In the rows, zero is written as 128.
Each row of numbers stands for one object and depends on some of the facts below. Use the named rows to name the rest.

There are 4 kinds of fact about the objects: φ, β, ρ, θ.
k_101: β k_679; ρ e; θ o
k_124: β k_670; ρ d
k_128: β k_223; ρ b; θ i
k_14: φ k_389, k_84; β k_403; ρ d
k_140: β k_871; ρ a
k_145: β k_602; ρ e; θ o
k_163: φ k_851; β k_253; ρ c
k_168: φ k_124; β k_400; ρ e
k_170: φ k_557, k_403; β k_253; ρ c; θ s
k_18: β k_821; ρ e; θ j
k_186: β k_37; ρ d; θ f
k_188: φ k_751, k_316, k_151; β k_700; ρ c; θ t
k_199: φ k_807; β k_136; ρ c; θ g
k_206: β k_602; ρ a
k_216: φ k_896; β k_465; ρ d; θ p
k_221: φ k_56; β k_821; ρ c; θ f
k_222: φ k_828; β k_151; ρ b
k_223: φ k_288, k_958
k_239: φ k_523; β k_171; ρ a
k_246: φ k_489; β k_602; ρ a; θ l
k_260: φ k_645; β k_602; ρ e; θ q
k_283: φ k_489, k_537; β k_992; ρ d; θ m
k_286: β k_700; ρ b; θ l
k_288: φ k_322; β k_403; ρ b; θ k
k_29: β k_804; ρ b; θ f
k_292: β k_992; ρ b; θ f
k_31: β k_992; ρ c
k_315: β k_988; ρ a; θ g
k_316: β k_602; ρ b; θ f
k_317: β k_670; ρ c
k_319: β k_889; ρ c; θ j
k_321: β k_151; ρ b; θ s
k_322: β k_602; ρ d; θ j
k_326: φ k_992; β k_151; ρ a; θ n
k_333: φ k_84; β k_751; ρ a; θ m
k_334: φ k_742, k_451; β k_647; ρ c; θ p
k_336: β k_871; ρ e; θ l
k_337: β k_136; ρ d
k_339: φ k_283; β k_151; ρ d; θ u
k_340: φ k_884; β k_988; ρ a
k_341: φ k_896; β k_751; ρ e; θ o
k_349: φ k_720; β k_223; ρ e; θ k
k_353: β k_523; ρ c; θ s
k_359: φ k_648; β k_871; ρ e; θ j
k_369: β k_794; ρ a; θ j
k_383: β k_988; ρ b
k_385: β k_871; ρ b; θ g
k_388: β k_804; ρ a
k_389: β k_871; ρ c; θ p
k_392: φ k_625; β k_679; ρ b; θ r
k_40: β k_794; ρ c; θ l
k_400: φ k_168
k_411: φ k_811, k_837; β k_647; ρ c; θ g
k_419: φ k_31; β k_602; ρ b; θ k
k_42: φ k_392; β k_670; ρ e; θ g
k_429: β k_988; ρ a; θ i
k_434: φ k_779; β k_751; ρ a; θ i
k_439: φ k_999; β k_151; ρ c; θ m
k_440: φ k_389; β k_136; ρ a; θ s
k_450: φ k_451; β k_647; ρ a; θ k
k_451: φ k_400; β k_821; ρ e; θ i
k_463: β k_403; ρ a; θ r
k_465: φ k_736, k_18, k_124
k_478: φ k_317; β k_37; ρ a
k_482: β k_752; ρ a; θ k
k_488: φ k_333; β k_151; ρ c; θ h
k_489: β k_789; ρ a
k_501: φ k_465, k_478; β k_223; ρ a; θ f
k_506: φ k_811, k_540; β k_400; ρ d; θ n
k_517: β k_697; ρ c; θ r
k_520: β k_151; ρ e; θ g
k_523: φ k_339, k_389, k_871
k_527: β k_151; ρ b
k_536: φ k_292; β k_871; ρ d; θ k
k_537: φ k_554; β k_679; ρ e; θ q
k_540: φ k_400, k_321, k_353, k_792; β k_804; ρ a; θ i
k_546: β k_403; ρ b; θ i
k_554: φ k_336; β k_647; ρ c; θ n
k_557: β k_647; ρ c; θ l
k_56: β k_679; ρ a; θ i
k_568: β k_136; ρ c; θ t
k_601: β k_400; ρ e; θ u
k_602: φ k_439
k_617: φ k_960; β k_679; ρ e; θ h
k_625: β k_403; ρ a
k_645: β k_136; ρ d
k_647: φ k_657
k_648: φ k_821; β k_37; ρ d; θ l
k_651: φ k_83; β k_37; ρ b
k_652: β k_752; ρ c
k_657: β k_871; ρ b; θ s
k_663: β k_403; ρ c; θ t
k_664: β k_37; ρ b; θ p
k_666: β k_794; ρ c; θ n
k_669: β k_465; ρ b; θ k
k_670: φ k_992
k_674: φ k_488; β k_679; ρ d; θ g
k_68: φ k_720; β k_821; ρ b; θ t
k_691: β k_151; ρ b
k_696: β k_697; ρ b
k_720: β k_253; ρ d; θ g
k_721: φ k_922; β k_400; ρ a; θ h
k_725: β k_171; ρ d
k_728: β k_988; ρ a; θ m
k_730: β k_794; ρ b; θ i
k_736: φ k_960; β k_821; ρ b; θ p
k_739: β k_871; ρ a; θ r
k_740: φ k_820; β k_136; ρ c; θ r
k_742: φ k_451; β k_465; ρ a; θ m
k_751: φ k_288
k_752: φ k_506
k_762: φ k_669; β k_223; ρ a
k_767: φ k_837; β k_992; ρ c; θ l
k_779: β k_679; ρ a; θ t
k_783: φ k_322; β k_223; ρ d; θ n
k_789: φ k_341, k_837
k_792: β k_171; ρ a; θ g
k_795: β k_751; ρ a; θ f
k_804: φ k_489
k_807: β k_223; ρ b; θ g
k_811: φ k_463, k_820; β k_136; ρ e; θ f
k_812: β k_465; ρ c; θ n
k_813: β k_465; ρ c
k_820: φ k_482; β k_821; ρ c; θ g
k_828: β k_403; ρ a; θ j
k_83: φ k_679, k_811, k_84; β k_988; ρ a; θ f
k_831: φ k_140, k_56, k_617; β k_679; ρ e; θ p
k_837: β k_992; ρ a; θ p
k_84: φ k_537; β k_465; ρ b
k_840: φ k_527, k_322; β k_988; ρ a; θ l
k_843: φ k_922; β k_821; ρ c
k_846: β k_400; ρ b; θ j
k_85: φ k_557, k_795; β k_752; ρ b; θ u
k_851: β k_889; ρ d
k_857: φ k_283; β k_804; ρ d
k_863: φ k_868; β k_37; ρ b; θ h
k_868: φ k_18; β k_253; ρ b; θ o
k_884: φ k_837; β k_751; ρ a; θ h
k_889: φ k_557
k_891: φ k_960; β k_679; ρ a; θ s
k_895: β k_647; ρ e; θ u
k_896: β k_465; ρ a; θ q
k_918: φ k_84; β k_670; ρ e
k_922: φ k_999; β k_992; ρ e; θ n
k_934: β k_751; ρ d; θ n
k_938: β k_647; ρ b; θ i
k_955: β k_465; ρ a; θ h
k_957: β k_804; ρ a; θ l
k_958: φ k_140, k_527, k_831, k_349, k_341; β k_136; ρ c; θ l
k_960: φ k_292; β k_223; ρ a; θ l
k_962: β k_988; ρ d; θ j
k_967: β k_602; ρ c; θ i
k_988: φ k_283
k_999: β k_403; ρ e; θ q

Known rows:
k_831: [112  71 126 118 103 104 101  81  42 171  51  75 131 105 101  72 136 170
 191 180 146  75 132 123  81  97 131 115 179 147 111 195 102 123 128 182
 150]
k_540: [208 170 150 143 124 107 141 138 143 110 134 117 113 131 118 138 125 144
 150 125 135  76 118 119 102 105 128 130 129  88 116 182 137 118 105 194
 161]
k_857: [100 133 154 123  73 118 150 145 165  96 162 147 107 105 116 169  73 158
 111 146 146 150  98 116 139  96 154 124  51  90 140 109 146 186 137 157
 131]
k_317: [115 135 107 145 150 142 117 124 136 149 120 118 155 158 139 121 155 115
 126 104 107 115 142 162 122 179 146 118 174 164 128 112 126 105 113 112
 122]
k_253: [145 122 119 103 153 160 114 152  91 143 151 119 127 120 111 139 139 111
 136 141 126 159 144 134 148 131 112 144 132 131 134  59 110 102 147  92
 108]
k_871: [160 141 134 123 138 180 141 172 131 124 202 122 129 121 119 169 121 112
 110 154  99 167 133 142 158 128 148 132 112 108 143  25 125 111 129  91
 105]
k_846: [105 116 123 126 129 138 140 116 151 128 124 138 147 122 129 136 117 130
 111 124 128 143 132 116 133 130 126 112 123 140 134 121 144 144 136 122
 136]
k_813: [127 113 113 119 136 134 118 145 131 142 112 139 150 133 135 147 139 119
 109 109 123 117 132 143 134 160 129 112 135 161 140 107 138 142 104 124
 121]
k_666: [120 108 105 118 144 140 115 150 128 137 113 125 146 126 130 151 119 131
 125 115 126 116 125 140 125 161 135 114 131 147 142 100 124 134 108 123
 117]
k_740: [183 163 160 140 119 127 114 167 147 141 124 133 128 132 109 168 139 157
 107 123 123  82 101 141 109 135 152 144  96 139 120 146 153 183 117 175
 182]
k_136: [156 111 121 109 154 167 115 146  96 148 161 125 134 118 114 142 141 111
 126 142 123 156 138 133 154 116 107 138 130 132 132  64 120 105 157  90
 113]
k_868: [133 129 122 139 134 139 128 106 120 124 102 117 136 138 136  97 126 126
 122 119 106 134 123 118 126 146 124 125 135 143 125 147 127 122 136 104
 143]
k_664: [124 108 119 124 136 142 149 131 139 114 114 130 134 120 123 126 106 138
 105 122 120 139 136 112 129 136 119  97 129 135 133 123 127 137 125 126
 130]
k_101: [ 40  77 127 138  84 130 126 106  99 147 116  91 150 114 131 105 110 148
 180 183 110 132 117 137 107 116 177  96 139 125 137 111 104 140 132 129
 141]
k_696: [104 121 117 127 121 138 135 122 146 128 121 138 140 127 139 127 122 125
 113 124 124 140 132 120 134 126 121 114 126 140 131 115 141 138 143 123
 136]
k_728: [123 120 111 124 122 121 126 127 138 120 137 146 130 126 154 127 137  89
 139 109 126 131 125 128 128 125 103 123 115 125 137 153 129 123 129 113
 111]
k_792: [169 187 152 159 131 133 151 122 163 117 166 107 133 165 142 110 156 112
 154 132 100 104 133 138 112 138 149 134 180 101 114 176 120  93 100 140
 156]

Name these rows:
No name comes twice in this set of rows, the named rows included.
[210  98 123  84 162 129  70 125  15 174  76 112  99  97  87 110 176 125
 142 133 175  90 141 118 125  88  61 182 125 152 108 143 132 117 185 135
 133]  k_223
[109 180 106 133 180  89  90  86 126 150  61 133 105 162 154  34 179 164
 119  92 157 126 141 115 116 150 134 194 179 130  90 155 111  66 132 130
 124]  k_527
[158 184 149 163  95 151 180 157 204  94 185 136 130 142 137 156  86 144
  99 141  86 138 104 129 130 126 178  96 114  93 123 114 145 173 100 153
 152]  k_84
[212 188 163 138  68  92 140 167 151  81 170 120  96 122 137 147 113 135
 124 134 119  98  83 119 127 102 153 133  81  88 112 175 142 191 118 179
 162]  k_83
[183 216 179 181  76  97 149 135 132  94 151 100  84 157 114 100 115 149
 111 153  99  91  88 135 115 104 192 133 125  99  99 198 147 173 125 160
 171]  k_811
[ 53  68 110 134 101 147 125 116 136 170 118 109 189 112 147 125 128 143
 166 176 114 141 128 123 107 141 152  93 148 135 136  84 106 144 140 136
 159]  k_392
[ 88 123  92 119 130 142 126 136 141 121 149 108 147 151 164 109 145  92
 101 106  89 157 147 158 149 185 162  86 189 173 141  93 101 117  94  78
  79]  k_557
[210 175 142 144 161 167 124 134  90 144 167  90 115 154 107 116 161 119
 139 155  98 125 139 151 128 137 148 152 178 111 112  91 117  73 131 106
 138]  k_400
[ 62 108 132 147 133 141 162  95 139 107 131 121 125 140 124 110 106 113
 120 127 108 165 146 141 143 140 140  98 161 131 139 130 124 103 114  90
  93]  k_999
[157 168 135 135  92 112 148 154 175  90 175 141 118 124 142 164 108 123
 131 131 122 123  88 127 130 115 153 132  88  83 129 135 132 155 111 154
 135]  k_333
[ 77  61 105 140 134 165 143 120 118 143 128  72 177 122 143 112 113 135
 208 165 104 132 134 131  94 142 150  87 163 108 153 105  76  83  99 131
 154]  k_779
[217 163 130 106  93  88  97 151  93 120 102 102 104 124 109 115 155 149
 107 120 143  73 108 136 122 132 156 140 142 157 112 173 129 183 113 176
 145]  k_767
[166 107 120 102 165 152  94 124  48 169 117 115 112 117 102 120 165 115
 139 134 141 125 154 133 135 118  84 161 148 146 117 108 115  91 166  98
 121]  k_751
[ 92 139  89  93 151  80 106 128 148 115 104 151 106 117 159 112 123 160
 120  88 184 157 116 109 134 137 114 178  83  95 125 102  95  86 124 150
 107]  k_326
[221 175 160 127 100  99 111 165 129 139 113 128 114 126 106 160 144 169
 116 131 145  46 107 134 107 116 152 149 114 133 100 161 153 191 112 222
 187]  k_411

The same objects again, as new rows of numbers:
Some objects and their rows:
k_767: [131 165 129 128 139 126 112 174  99  91 147 121  93 103 146 115 171 110
 131 146 103 138 139 116 108 102]
k_239: [130 125 109 123 118 116 119 137  89 142 119 119 127 153 143 137 152 140
 118 120 106 138 181 128  81  57]
k_333: [140 117 112 129 102 106 108 136  86  98 140 127 117 160 120 129 161 135
 119 133 122 123 194 121  87  55]
k_359: [139  94 127 108 134 140 129 100 146 121 135 126 122 133 115 133 135 142
 113 115 115 140 119 166 140  90]
k_383: [125 112 124 124 163 139 151 151 133 182 113 138 140 134 151 125 120 141
 121 141 113 117 130 139 116 172]
k_18: [132 107 136 150  99 169 138  93 180 114 151 112 124 135 125 114 176 150
 151  96 143  99 107 145 161 133]
k_326: [111 111 127 137 127 117  94  99 105 102 118 130 123 130 125 131 122 181
  75 138 116 151 118 102 203 109]
k_56: [102 131 134 126 119 135 108 118 135 111 172 112 135  42 160 129 120 104
 127 130 190 153 120 113 127 169]
k_223: [134 174 149 110 155 106 132 175  96 129 144 103 145 122 143 122  55  30
 157 114 103 170  67  93 111  97]
k_429: [108 129 121 118 133 128 122 117 146 144 131 127 125 105 105 134 116 140
 104 127 142 102 132 153 140  87]
k_482: [126 123 125 139 112 126 106 135 137 108 148 117 119 140 125 118 165 138
 120 130 129 121 152 117 115  97]
k_895: [139 102 129 114 106 124 119  85 174 102 149 130 114 147 108 127 115 154
 121 127 125 158 125 157 159 118]
k_85: [127  99 130 119 138 113 123 121 164 146 121 155 134 142 115 126  99 153
 111 168 143 132 128 138 146 197]
k_339: [185  74 115 158 114 100 115 119  65   7 113 152 135 178 137 134 128 172
 116 161 124 161 173 102 168 108]
k_188: [119 162 131 117 170 130 115 179 115 102 122 118 109  65 144 132 147 100
 106 145 100 160 107 134 120 108]
k_739: [110 124 124 122 124 123 114 117 167 133 123 126 129 109 104 135 130 137
 100 131 139 114 127 153 142  89]
k_666: [115 154 132 126 115 119 109 120 151 128 117 138 100 112 102 129 155 148
 106 148 121 135 129 129 136 161]

Which object is each row?
No name comes twice in this set of rows, the named rows included.
[144 114 134 165 110 178 166 121 171 138 132 125 137 146 159 109 157 155
 177 117 143  84 116 128 147 209]  k_124
[134 111 130 162  93 164 138  83 184  87 149 115 129 126 113 121 157 153
 162  92 166  76 125 144 161 110]  k_451
[136 145 119 137  98  96  97 140 121  78 116 137 105 142 104 136 180 137
 116 149 114 138 184 117  98 100]  k_554
[166 103 109 129 108 125 130 127  90  88 133 115 128 165 149 138 154 133
 140 110 101 155 185 144  93  31]  k_918
[135 122 137 129  76 134 119  64 167 102 199 115 114 106 159 110  90 147
 172 125 179 185 129 112 158 220]  k_617
[139  93 126 142 131 129 115  82 102  59 124 128 134 118 129 139 101 177
 105 113 129 153 116 126 216  68]  k_520
[132  94 130 107 115 131 120  74 175 127 130 132 122 143 101 136 120 157
 104 123 118 162 115 164 159 141]  k_922
[134 101 125 118 128 129 129  86 165 104 134 129 130 118 113 142  97 143
 124 119 138 141 126 167 160  88]  k_42
[130 158 124 149 106 118 107 152 151  54 124 127 110 102 105 132 177 118
 129 141 136 111 161 125 115  88]  k_740
[126 153 148 136 159 109 116 133  10 105 110 116 153 141 149 128  52  94
 124  95  98 174  64  47 186  86]  k_151
[103 139 128 135 116 155 135 118 150 177 132 113 124 127 143 116 153 155
 127 109 123 101 130 125 140 142]  k_478
[133 114 113 114 118 115 115 138  82 130 132 126 114 163 124 128 176 137
 105 130 105 126 173 131  85  53]  k_246
[132 123 132 154  98 177 150  96 170 143 147 104 126 150 149 112 165 161
 167  88 135 101 120 130 148 133]  k_168

The same objects again, as new rows of numbers:
Known rows:
k_831: [163 115 136 148 137 118 110 109 101 112 134 115 129 148 141 127 121 111
  63 114 106 100 137 112 123 142 141  96 128 126 125  85 146]
k_960: [155 174 121 113 132 127 171  96 197 116  96 145 119 143 140 132  83 110
 108 149 116 129 159 104 156 170 129   7 137 169 144 193 146]
k_478: [132 160 134 138 116 124 119 122 143 119 110 118 126 131 128 122  99 131
 125 121 132 113 137 100 130 131 138 119 120 138 134 130 135]
k_450: [125 168 129 151 121 119  95 131 160 117 118 106 132 123 126 119 106 140
 116 117 120 111 132  74 126 128 141 132 108 147 141 125 126]
k_804: [160 154 126 127 123 120 134 133 115 146 110 124  99 114 127 122 117 116
 163 119  91  95 143 145 100 152 145 132 143  72 119 145 123]
k_84: [135 151 158 137 114 109 189 122 100 125 109 120 101 134 118 133  97 118
 141 106 149 109 131 171 120 107 152 192 126 104 123 141 161]
k_83: [132 175 142 150 112 127 143 129 118 121 103 116 115 130 122 122  92 133
 134 109 127 111 125 112 118 109 150 156 114 141 130 144 141]
k_465: [154 160 116 127 129 114 120 131 150 140 112 123 114 109 132 123 107 122
 156 123  75 108 148 122 107 169 140  94 143  80 131 155 115]
k_434: [130 157 135 137 116 125 115 122 135 120 112 118 128 131 127 122  97 128
 126 121 136 113 138 104 130 132 135 116 118 133 134 129 135]
k_216: [121 157 137 140 117 120 135 124 135 121 116 121 127 126 129 126  99 128
 135 120 112 134 134 105 127 131 141 122 115 131 135 121 132]
k_617: [183 130 126 129 152 117 143  94 132 112 127 128 127 157 143 133 109  90
  50 129  93 101 158 115 142 169 129   7 131 151 134 137 153]
k_792: [119 115 115 122 129 145 113 133 133 123 125 140 134 138 126 123 142 138
 127 140 157 127 115 134 135 120 114 122 125 139 124 125 126]
k_725: [117 112 118 122 131 140 124 131 117 129 134 141 133 136 126 127 146 131
 129 140 141 140 118 135 133 120 114 120 121 142 124 121 123]
k_128: [119  98 127 118 138 124 130 131 127 125 135 136 142 134 124 132 142 136
 120 132 162 137 117 163 141 121 111 131 132 124 128 134 131]
k_353: [109  89 124 118 133 138 142 135 118 132 146 137 128 130 131 136 155 125
 130 141 109 163 117 142 133 116 120 140 128 142 125 108 120]
k_37: [140 110 103 114 138 137 106 143 120 146 130 141 121 116 127 122 156 131
 160 137 110 114 123 158 108 150 116 119 147  81 116 137 105]
k_140: [113 121 116 123 130 142 121 132 132 122 123 142 135 138 125 123 131 141
 134 138 156 133 117 138 138 120 113 107 121 143 127 136 127]

Rows to name:
No name comes twice in this set of rows, the named rows included.
[111 131 143 142 118 114 115 128 136 126 137 104 133 113 133 133 106 128
 126 115  78 152 135  93 127 129 144 139 115 136 139  96 120]  k_334
[119 138 144 136 121 117 142 125 127 129 133 113 122 121 132 135 104 117
 127 118  81 148 141 112 129 127 143 128 116 142 136 113 130]  k_843
[131 152 139 141 131 108 148 126 157 119 120 115 125 127 124 130 108 131
 113 115 123 121 130 122 132 123 139 142 120 129 140 149 140]  k_419
[122 133 140 134 121 120 151 125 133 129 131 115 118 123 133 136 114 118
 126 123  81 149 138 108 129 126 147 141 120 138 133 113 130]  k_170
[117 137 142 135 121 118 151 127 133 127 130 117 120 122 130 136 105 118
 132 120  81 153 139 118 130 126 143 130 115 141 136 119 130]  k_199
[123 164 134 142 116 121 116 125 146 118 111 117 127 129 127 121  94 136
 128 118 128 117 134  99 129 130 138 118 116 137 136 130 134]  k_340
[119 136 143 136 120 118 142 126 130 128 133 111 121 121 131 135 107 119
 127 120  81 150 139 110 127 124 145 139 116 142 136 107 129]  k_820
[147 157 121 130 125 115 114 135 135 142 115 119 112 108 129 121 110 127
 160 118  80 106 142 124 102 160 143 121 137  74 127 140 115]  k_602
[112 120 118 121 128 141 115 134 125 123 123 141 137 139 124 123 129 139
 135 138 161 133 118 143 138 121 110 107 121 138 127 130 128]  k_429
[177 134 121 135 139 134 119  98 134 110 109 128 119 163 145 125 106 106
  57 134 105  94 144  99 137 159 135  33 132 162 127 119 151]  k_891
[135 112 121 117 147 131 156 124 142 126 127 144 142 137 128 136 145 132
 108 137 143 139 116 154 146 123 114  98 141 149 134 174 132]  k_292
[126 159 134 140 115 122  95 126 144 119 114 110 133 127 128 121  97 135
 124 117 134 113 135  93 128 134 135 125 118 134 135 120 131]  k_540
[127 111 125 125 142 131 138 132 127 127 132 136 140 132 125 133 149 140
 112 128 149 135 109 156 137 111 117 138 134 139 129 152 130]  k_29

